Here is a tiny trained network, its code and every weight. The questions are about switching its units off for an input and a target symbol, where a switched-off unit gives its printed mean instead of its output.

import numpy as np


def w(rows, s, z=0):
    codes = np.array(rows[::2]) - 128.0
    scale = np.full(codes.shape[1], s)
    scale[-1] = z or s
    return codes * scale


def norm(h):
    return h / np.sqrt((h * h).mean(-1, keepdims=True) + 1e-5)


def softmax(a):
    e = np.exp(a - a.max(-1, keepdims=True))
    return e / e.sum(-1, keepdims=True)


def log_softmax(a):
    a = a - a.max(-1, keepdims=True)
    return a - np.log(np.exp(a).sum(-1, keepdims=True))


def net(x, mask):
    ids = ['ΘΞΨβδεζλμπστφ'.index(c) for c in x.split()]
    T = len(ids)
    res = E[ids] + P[:T]
    u = 0
    for l in range(2):
        r = norm(res)
        for j in range(3):
            rows = slice(4 * j, 4 * j + 4)
            q, k, v = (r @ M[l][rows].T for M in (Q, K, V))
            z = softmax(np.where(np.tri(T) > 0, q @ k.T / 4**0.5, -1e9)) @ v
            o = O[l][rows]
            res = res + np.where(mask[u + j], z, o[:, -1]) @ o[:, :-1]
        u += 3
    return log_softmax(norm(res)[-1] @ U[:, :-1].T + U[:, -1])


Q, K, V, O = {}, {}, {}, {}
E = w([
[189,152,153,143,209,157],'Θ',
[109,145,123,130,120,151],'Ξ',
[98,140,227,146,114,171],'Ψ',
[139,172,103,140,156,156],'β',
[141,161,101,162,164,104],'δ',
[93,152,110,122,5,57],'ε',
[137,96,80,124,116,168],'ζ',
[137,176,105,150,165,113],'λ',
[108,174,126,90,115,124],'μ',
[139,107,166,115,115,123],'π',
[62,136,75,161,127,117],'σ',
[233,65,191,96,131,208],'τ',
[117,149,148,140,118,127],'φ',
],0.017)
P = w([
[168,177,70,135,113,253],'0',
[154,80,193,97,170,143],'1',
[153,85,191,99,168,133],'2',
[158,85,191,101,170,134],'3',
[161,89,191,103,167,131],'4',
[161,89,188,101,170,132],'5',
[163,94,189,101,167,135],'6',
],0.0043)
Q[0] = w([
[201,34,153,112,142,166],'L0H0',
[183,91,157,109,134,65],'L0H0',
[71,113,76,101,130,52],'L0H0',
[133,65,189,133,77,131],'L0H0',
[101,173,171,151,130,110],'L0H1',
[169,245,60,125,135,170],'L0H1',
[206,78,251,121,136,96],'L0H1',
[151,193,110,102,147,170],'L0H1',
[67,129,109,104,6,130],'L0H2',
[109,168,144,187,137,11],'L0H2',
[113,38,97,177,128,62],'L0H2',
[124,141,254,67,145,77],'L0H2',
],0.013)
K[0] = w([
[138,121,103,19,140,91],'L0H0',
[191,158,135,105,123,34],'L0H0',
[142,43,128,221,109,108],'L0H0',
[95,135,125,83,78,65],'L0H0',
[111,200,168,169,79,105],'L0H1',
[162,191,68,126,64,228],'L0H1',
[184,136,200,92,172,95],'L0H1',
[156,195,75,84,110,188],'L0H1',
[62,101,128,137,38,141],'L0H2',
[109,177,133,169,115,11],'L0H2',
[147,44,106,197,135,42],'L0H2',
[152,161,190,47,128,89],'L0H2',
],0.013)
V[0] = w([
[139,68,115,253,113,126],'L0H0',
[146,88,116,133,146,169],'L0H0',
[129,203,146,108,102,113],'L0H0',
[96,171,98,58,133,98],'L0H0',
[118,67,144,211,190,105],'L0H1',
[148,136,130,92,134,194],'L0H1',
[114,120,63,137,92,178],'L0H1',
[176,154,126,190,83,93],'L0H1',
[137,127,40,91,192,102],'L0H2',
[126,111,200,170,181,107],'L0H2',
[181,134,178,28,157,161],'L0H2',
[105,155,153,105,33,78],'L0H2',
],0.0064)
O[0] = w([
[129,155,115,161,104,191,71],'L0H0',
[94,122,104,148,105,110,161],'L0H0',
[111,170,149,124,148,113,160],'L0H0',
[183,131,193,74,159,101,111],'L0H0',
[185,112,118,57,149,162,94],'L0H1',
[83,121,181,138,85,121,253],'L0H1',
[100,59,110,166,105,89,177],'L0H1',
[202,118,128,154,116,149,85],'L0H1',
[69,58,166,123,94,125,105],'L0H2',
[138,240,134,153,98,156,160],'L0H2',
[132,142,119,254,123,48,229],'L0H2',
[163,139,114,146,190,179,16],'L0H2',
],0.0058,0.0028)
Q[1] = w([
[146,70,85,108,117,123],'L1H0',
[243,144,144,64,124,156],'L1H0',
[33,201,94,230,97,65],'L1H0',
[165,125,157,123,93,94],'L1H0',
[235,79,211,108,104,169],'L1H1',
[112,92,119,135,43,85],'L1H1',
[163,99,115,97,3,141],'L1H1',
[184,71,123,65,153,156],'L1H1',
[187,239,166,100,117,150],'L1H2',
[17,166,107,144,124,48],'L1H2',
[105,54,132,111,160,118],'L1H2',
[91,170,142,108,150,59],'L1H2',
],0.014)
K[1] = w([
[125,28,110,64,156,103],'L1H0',
[205,139,158,94,177,41],'L1H0',
[73,186,54,161,32,166],'L1H0',
[221,125,140,58,89,108],'L1H0',
[187,125,242,34,158,31],'L1H1',
[165,87,95,117,2,145],'L1H1',
[109,139,163,55,21,58],'L1H1',
[128,76,153,5,163,49],'L1H1',
[184,186,112,67,83,63],'L1H2',
[3,217,72,186,138,164],'L1H2',
[82,38,118,167,191,118],'L1H2',
[24,231,97,163,119,83],'L1H2',
],0.0094)
V[1] = w([
[114,113,138,85,17,86],'L1H0',
[183,122,59,160,120,127],'L1H0',
[171,99,185,121,140,163],'L1H0',
[88,100,118,140,164,87],'L1H0',
[115,139,86,150,95,114],'L1H1',
[115,157,138,133,255,125],'L1H1',
[64,123,163,112,141,62],'L1H1',
[155,177,119,133,73,68],'L1H1',
[116,150,160,116,57,116],'L1H2',
[191,85,167,212,196,123],'L1H2',
[170,124,138,97,70,158],'L1H2',
[157,146,70,108,102,43],'L1H2',
],0.0091)
O[1] = w([
[138,115,158,180,166,239,151],'L1H0',
[176,59,111,109,111,120,143],'L1H0',
[103,114,222,114,148,76,78],'L1H0',
[118,236,110,53,165,148,114],'L1H0',
[197,158,126,113,71,131,194],'L1H1',
[72,91,27,130,118,171,33],'L1H1',
[58,135,98,190,45,80,78],'L1H1',
[123,121,196,2,56,124,215],'L1H1',
[177,115,150,57,83,139,254],'L1H2',
[111,132,48,226,129,84,100],'L1H2',
[128,188,147,131,60,119,68],'L1H2',
[114,21,159,38,50,101,161],'L1H2',
],0.0066,0.0023)
U = w([
[131,117,41,207,219,84,142],'Θ',
[10,160,116,128,39,121,127],'Ξ',
[57,222,223,209,107,205,71],'Ψ',
[106,111,34,75,69,106,161],'β',
[250,66,68,68,190,110,109],'δ',
[142,130,223,24,72,164,181],'ε',
[122,40,120,189,69,210,176],'ζ',
[182,148,173,84,242,178,94],'λ',
[33,82,183,99,201,57,171],'μ',
[169,115,127,177,11,6,22],'π',
[77,132,84,68,203,220,239],'σ',
[254,87,232,193,219,123,3],'τ',
[222,250,61,121,101,151,140],'φ',
],0.0093,0.0042)

Each question gives the input, a string of symbols that net reads in full, and the target symbol t.
The units are the heads (4 rows each of Q, K, V and O). Each row of codes is followed by its name. A weight is (code - 128) times the scale printed after its matrix; where a second scale follows, it is the last column's (O and U).
mask holds one flag per head, layer by layer. A switched-off head (its flag False) gives its mean, the last column of its rows in O, instead of its output. The means were averaged over made-up inputs and are rounded, as every weight is.
A unit's drop is (log p(t) with every unit on - log p(t) with that unit switched off) / (log p(t) with every unit on - log p(t) with every unit switched off).
The circuit of an input: a set's keep is (log p(t) with only the set's units on - log p(t) with every unit switched off) / (log p(t) with every unit on - log p(t) with every unit switched off). Starting from all 6 units, units are removed one at a time, each time the one whose removal leaves the highest keep (on an exact tie, the one counted first), for as long as the keep stays at least 0.8.
units of the circuit, in order: the units of the circuit, biggest drop first
unit that matters most: the unit with the biggest drop
which heads matter: for each layer, one digit per head in row order, 1 if its drop is at least 0.15 and else 0, layers parted by /
input ε ζ ζ Ψ μ β, target ζ: unit that matters most -> L1H0
input ε ε φ ε τ δ, target ζ: which heads matter -> 000 / 100
input Θ Ξ β Θ τ ε λ, target σ: units of the circuit, in order -> (L1H1 L1H0)
input Θ Ψ Ψ λ, target σ: which heads matter -> 101 / 010
input σ φ Ψ φ Θ λ Ξ, target Θ: units of the circuit, in order -> (L0H2 L0H1 L0H0 L1H1)
input τ π ε Ξ Θ μ, target λ: units of the circuit, in order -> (L0H0 L1H1)
input ζ ε δ φ μ ζ φ, target μ: units of the circuit, in order -> (L0H0 L1H1)
input ζ ζ ε ε σ δ Ξ, target τ: which heads matter -> 100 / 010
input ζ β λ, target τ: units of the circuit, in order -> (L1H1 L0H2 L0H0 L1H2)
input μ Ψ μ, target Ξ: units of the circuit, in order -> (L1H1 L0H2 L0H0)
input φ φ δ π, target π: units of the circuit, in order -> (L0H2 L1H0)
input Ψ φ δ, target μ: units of the circuit, in order -> (L0H2 L1H1)
input δ β φ δ, target δ: which heads matter -> 011 / 110
input Ψ Ξ ε ζ β β, target μ: unit that matters most -> L0H0
input Ξ Ψ φ μ μ δ, target Ψ: units of the circuit, in order -> (L0H1 L1H0 L0H2)
input ε μ μ, target ζ: units of the circuit, in order -> (L0H2 L1H0 L0H0 L1H1)
input τ β Ξ Ψ δ, target λ: units of the circuit, in order -> (L0H0 L0H2 L1H1 L1H0)
input β δ σ δ Ψ Ψ ε, target ε: which heads matter -> 001 / 000
input ε φ ζ ε Ξ, target ζ: units of the circuit, in order -> (L1H0 L0H2 L1H1)
input φ τ β ε Ψ ζ, target ε: units of the circuit, in order -> (L1H1)
input τ ζ φ λ, target λ: which heads matter -> 111 / 111
input τ π π, target π: which heads matter -> 011 / 001
input φ Ξ ζ σ Θ, target Θ: which heads matter -> 000 / 010
input β μ π φ μ σ, target σ: which heads matter -> 001 / 000
input ε σ λ ζ π τ, target τ: which heads matter -> 011 / 101
